Here is a tiny trained network, its code and every weight. The questions are about switching its units off for an input and a class, where a switched-off unit gives its printed mean instead of its output.

import numpy as np


def w(rows, s, z=0):
    codes = np.array(rows[::2]) - 128.0
    scale = np.full(codes.shape[1], s)
    scale[-1] = z or s
    return codes * scale


def f(y):
    return y / 2 * (1 + np.tanh(0.7978845608 * (y + 0.044715 * y**3)))


def log_softmax(a):
    a = a - a.max(-1, keepdims=True)
    return a - np.log(np.exp(a).sum(-1, keepdims=True))


def net(x, mask):
    res = np.array(x, float).reshape(1, 8) / 4 @ E
    y = f(res @ A[0][:, :-1].T + A[0][:, -1])
    res = res + np.where(mask, y, B[0][:, -1]) @ B[0][:, :-1]
    return log_softmax(res[-1] @ U[:, :-1].T + U[:, -1])


A, B = {}, {}
E = w([
[124,94,73,157,111,61,105,77],'x0',
[129,127,127,129,131,128,132,124],'x1',
[129,124,128,130,127,129,126,130],'x2',
[126,133,132,128,124,125,125,126],'x3',
[148,176,52,107,149,137,94,156],'x4',
[117,132,150,99,156,40,156,186],'x5',
[245,153,148,140,105,101,144,112],'x6',
[120,159,108,209,95,137,153,175],'x7',
],0.011)
A[0] = w([
[234,114,83,189,82,2,70,43,83],'n1',
[133,80,102,154,117,223,141,112,29],'n2',
[17,72,8,148,145,96,173,46,64],'n3',
[176,224,62,123,198,105,67,147,64],'n4',
[153,96,168,53,202,132,60,83,52],'n5',
[180,197,100,251,74,98,201,159,222],'n6',
[187,54,221,195,129,86,184,69,172],'n7',
[176,131,119,103,153,19,213,188,45],'n8',
[232,178,196,110,136,172,161,172,139],'n9',
[149,116,146,69,198,129,83,65,2],'n10',
[186,142,105,160,70,216,91,26,55],'n11',
[237,153,146,19,123,94,157,54,202],'n12',
[139,119,126,35,143,118,132,51,51],'n13',
[136,157,194,106,205,212,135,171,74],'n14',
[194,167,5,98,187,124,85,157,156],'n15',
],0.0078,0.0054)
B[0] = w([
[93,210,40,67,41,73,194,132,225],'n1',
[147,194,189,79,170,44,158,188,150],'n2',
[126,177,121,57,115,151,199,171,200],'n3',
[58,93,223,157,60,159,93,88,192],'n4',
[172,164,129,255,139,159,197,187,180],'n5',
[180,153,120,166,227,176,134,70,251],'n6',
[21,109,148,146,95,196,53,89,209],'n7',
[160,148,227,69,146,67,46,232,183],'n8',
[72,144,13,50,41,132,178,97,224],'n9',
[149,211,158,207,121,148,202,195,153],'n10',
[231,134,233,41,161,15,60,235,210],'n11',
[164,122,111,151,206,207,131,79,254],'n12',
[160,192,134,191,163,145,166,159,164],'n13',
[119,117,77,100,38,97,186,171,186],'n14',
[64,62,208,173,92,165,104,59,237],'n15',
],0.008,0.0083)
U = w([
[106,140,70,79,145,145,133,117,214],'0',
[112,153,57,78,31,109,193,154,23],'1',
[171,127,197,83,169,77,60,196,57],'2',
[144,154,104,249,200,150,170,141,69],'3',
[128,94,87,125,145,143,103,121,254],'4',
[72,87,169,168,79,151,82,93,44],'5',
[122,104,81,108,167,133,104,113,214],'6',
],0.012,0.0096)

Each question gives the input, the list of numbers given to net, and the class t.
The units are the neurons (one row each of A and B). Each row of codes is followed by its name. A weight is (code - 128) times the scale printed after its matrix; where a second scale follows, it is the last column's (A, B and U).
mask holds one flag per neuron, in row order. A switched-off neuron (its flag False) gives its mean, the last column of its row in B, instead of its output. The means were averaged over made-up inputs and are rounded, as every weight is.
A unit's drop is (log p(t) with every unit on - log p(t) with that unit switched off) / (log p(t) with every unit on - log p(t) with every unit switched off).
The circuit of an input: a set's keep is (log p(t) with only the set's units on - log p(t) with every unit switched off) / (log p(t) with every unit on - log p(t) with every unit switched off). Starting from the 12 units with the biggest drops (on a tie, the unit counted first), units are removed one at a time, each time the one whose removal leaves the highest keep (on an exact tie, the one counted first), for as long as the keep stays at least 0.8.
units of the circuit, in order: the units of the circuit, biggest drop first
most important unit: the unit with the biggest drop
top k neurons: the k neurons with the biggest drops, biggest first
drop of u: that unit's drop, to one decimal
input [-3,-1,-7,2,-6,5,-2,0], class 5: top 2 neurons : [n11 n7]
input [6,0,6,3,4,-5,-4,-2], class 1: most important unit : n3
input [6,4,3,-5,-7,-5,-2,-7], class 3: units of the circuit, in order : [n5 n13]
input [5,-3,-1,-8,1,8,8,-2], class 0: top 2 neurons : [n1 n11]
input [3,6,-8,8,0,8,-7,3], class 2: units of the circuit, in order : [n9 n8]
input [-7,2,3,2,-6,6,1,-6], class 1: top 2 neurons : [n9 n14]
input [-3,-8,-4,0,8,-3,-2,-2], class 5: units of the circuit, in order : [n15 n4]
input [0,3,2,-8,-7,5,7,-6], class 4: top 3 neurons : [n12 n7 n15]
input [-6,-3,6,0,-1,2,7,5], class 0: top 3 neurons : [n9 n6 n1]
input [4,7,-3,-5,-7,8,8,-7], class 0: units of the circuit, in order : [n1 n12]
input [-4,-2,4,-4,6,-1,6,-7], class 3: units of the circuit, in order : [n12 n5]
input [-6,-6,-6,-4,7,1,-5,-8], class 3: units of the circuit, in order : [n5 n10]
input [4,5,6,3,8,1,2,-1], class 5: top 2 neurons : [n15 n4]
input [7,-3,-4,1,-5,-3,-7,2], class 0: top 2 neurons : [n3 n1]
input [-7,1,3,1,-3,-8,1,1], class 2: units of the circuit, in order : [n11]
input [-7,-1,-2,7,5,4,1,3], class 1: top 2 neurons : [n9 n14]
input [-1,4,7,-7,-8,0,8,-5], class 0: top 4 neurons : [n9 n15 n1 n12]
input [5,3,-8,0,-4,8,-5,-8], class 2: top 3 neurons : [n8 n6 n9]
input [0,5,-6,0,-4,-7,-2,5], class 2: units of the circuit, in order : [n11 n2]
input [-8,8,-3,6,0,-8,5,7], class 1: units of the circuit, in order : [n9]
input [5,-8,5,3,-8,6,8,-7], class 0: top 3 neurons : [n1 n12 n7]
input [7,-3,-6,-5,-4,-5,7,-3], class 0: top 3 neurons : [n1 n12 n7]
input [-8,8,-7,2,-5,5,3,-6], class 1: top 3 neurons : [n9 n14 n6]
input [3,-7,6,8,-7,0,-3,8], class 3: top 4 neurons : [n6 n15 n4 n9]
input [-7,0,2,6,1,4,3,3], class 1: drop of n14 : 0.4
input [6,5,3,-4,2,6,-1,-6], class 1: drop of n6 : 1.1
input [3,-3,-3,5,3,7,0,5], class 2: drop of n8 : 1.0
input [-6,1,-5,-3,8,7,-3,-2], class 5: drop of n15 : 0.4
